Here is a tiny trained network, its code and every weight. The questions are about switching its units off for an input and a class, where a switched-off unit gives its printed mean instead of its output.

import numpy as np


def w(rows, s, z=0):
    codes = np.array(rows[::2]) - 128.0
    scale = np.full(codes.shape[1], s)
    scale[-1] = z or s
    return codes * scale


def f(y):
    return y / 2 * (1 + np.tanh(0.7978845608 * (y + 0.044715 * y**3)))


def log_softmax(a):
    a = a - a.max(-1, keepdims=True)
    return a - np.log(np.exp(a).sum(-1, keepdims=True))


def net(x, mask):
    res = np.array(x, float).reshape(1, 4) / 4 @ E
    y = f(res @ A[0][:, :-1].T + A[0][:, -1])
    res = res + np.where(mask, y, B[0][:, -1]) @ B[0][:, :-1]
    return log_softmax(res[-1] @ U[:, :-1].T + U[:, -1])


A, B = {}, {}
E = w([
[108,165,49,100,163,254,50],'x0',
[115,203,98,231,171,55,109],'x1',
[62,80,183,122,211,111,59],'x2',
[146,213,201,74,167,125,160],'x3',
],0.0095)
A[0] = w([
[103,84,156,110,176,113,115,55],'N0',
[23,121,174,161,180,91,40,95],'N1',
[169,190,93,138,34,126,144,71],'N2',
[110,176,81,235,167,96,113,140],'N3',
[151,211,49,177,174,66,111,80],'N4',
[105,78,176,164,74,45,184,142],'N5',
[101,2,5,169,90,118,115,197],'N6',
[125,209,184,21,157,144,169,115],'N7',
[153,97,149,75,76,145,139,70],'N8',
[167,61,125,57,110,192,163,68],'N9',
[152,140,160,182,105,48,130,43],'N10',
[143,60,181,65,117,188,178,91],'N11',
[126,219,141,177,183,106,144,104],'N12',
[190,175,71,152,108,123,158,72],'N13',
[223,164,75,101,65,129,158,101],'N14',
[138,92,155,55,99,167,159,3],'N15',
[152,218,151,50,187,105,143,126],'N16',
[93,205,73,156,170,221,101,57],'N17',
[164,93,165,95,120,49,163,128],'N18',
[156,160,83,147,76,130,163,88],'N19',
[170,168,83,112,162,181,56,104],'N20',
],0.01,0.0035)
B[0] = w([
[107,117,180,138,190,182,85,159],'N0',
[152,85,255,123,172,171,78,225],'N1',
[135,85,166,187,170,136,12,215],'N2',
[87,87,92,20,28,96,144,234],'N3',
[52,92,160,25,90,75,114,225],'N4',
[94,179,71,164,202,179,165,255],'N5',
[201,45,124,186,86,63,196,253],'N6',
[199,20,110,188,108,61,178,250],'N7',
[53,127,154,49,165,148,94,187],'N8',
[80,110,70,71,140,116,118,229],'N9',
[55,149,76,124,177,127,133,197],'N10',
[60,134,132,69,71,70,89,233],'N11',
[99,59,84,92,46,78,111,206],'N12',
[139,116,163,108,182,166,33,196],'N13',
[131,101,175,173,183,155,48,237],'N14',
[67,98,78,54,107,76,135,198],'N15',
[220,68,136,161,130,76,191,221],'N16',
[92,218,57,185,199,121,160,247],'N17',
[72,218,80,175,210,155,139,220],'N18',
[147,96,211,139,160,166,81,191],'N19',
[117,160,55,181,181,188,163,225],'N20',
],0.0082,0.0086)
U = w([
[46,133,80,39,80,55,101,181],'0',
[64,219,21,198,253,142,193,2],'1',
[143,99,249,164,202,155,2,80],'2',
[212,43,87,197,110,28,223,75],'3',
[116,148,118,180,71,85,190,190],'4',
],0.0075,0.003)

Each question gives the input, the list of numbers given to net, and the class t.
The units are the neurons (one row each of A and B). Each row of codes is followed by its name. A weight is (code - 128) times the scale printed after its matrix; where a second scale follows, it is the last column's (A, B and U).
mask holds one flag per neuron, in row order. A switched-off neuron (its flag False) gives its mean, the last column of its row in B, instead of its output. The means were averaged over made-up inputs and are rounded, as every weight is.
A unit's drop is (log p(t) with every unit on - log p(t) with that unit switched off) / (log p(t) with every unit on - log p(t) with every unit switched off).
The circuit of an input: a set's keep is (log p(t) with only the set's units on - log p(t) with every unit switched off) / (log p(t) with every unit on - log p(t) with every unit switched off). Starting from the 12 units with the biggest drops (on a tie, the unit counted first), units are removed one at a time, each time the one whose removal leaves the highest keep (on an exact tie, the one counted first), for as long as the keep stays at least 0.8.
units of the circuit, in order: the units of the circuit, biggest drop first
k most important neurons: the k neurons with the biggest drops, biggest first
drop when u is switched off: that unit's drop, to one decimal
input [-3,-2,5,7], class 3: 2 most important neurons	N7; N16
input [-2,3,-3,5], class 3: units of the circuit, in order	N16
input [6,-5,3,0], class 1: 4 most important neurons	N20; N17; N3; N4
input [2,6,0,8], class 3: 2 most important neurons	N16; N7
input [-4,7,4,-7], class 0: 2 most important neurons	N3; N4
input [-7,6,-6,7], class 1: 4 most important neurons	N18; N5; N10; N6
input [5,1,-1,6], class 3: units of the circuit, in order	N7; N16
input [-6,5,-7,-4], class 2: 3 most important neurons	N2; N19; N13
input [-7,-2,-6,6], class 1: 2 most important neurons	N18; N5
input [-2,-7,-8,-4], class 2: 4 most important neurons	N14; N2; N19; N3
input [-6,-7,-4,5], class 0: 3 most important neurons	N11; N15; N8
input [-2,-7,7,8], class 3: 4 most important neurons	N7; N16; N4; N3
input [8,8,-7,-1], class 0: 2 most important neurons	N4; N3
input [-6,8,-5,2], class 0: units of the circuit, in order	N4
input [3,-7,-8,4], class 2: 4 most important neurons	N14; N2; N3; N19
input [0,5,4,-6], class 3: 2 most important neurons	N6; N11
input [8,-5,5,-1], class 1: drop when N20 is switched off	0.1
input [6,-6,7,8], class 3: drop when N7 is switched off	0.7
input [2,4,1,4], class 0: drop when N3 is switched off	0.3
input [3,-1,-3,-6], class 3: units of the circuit, in order	N6
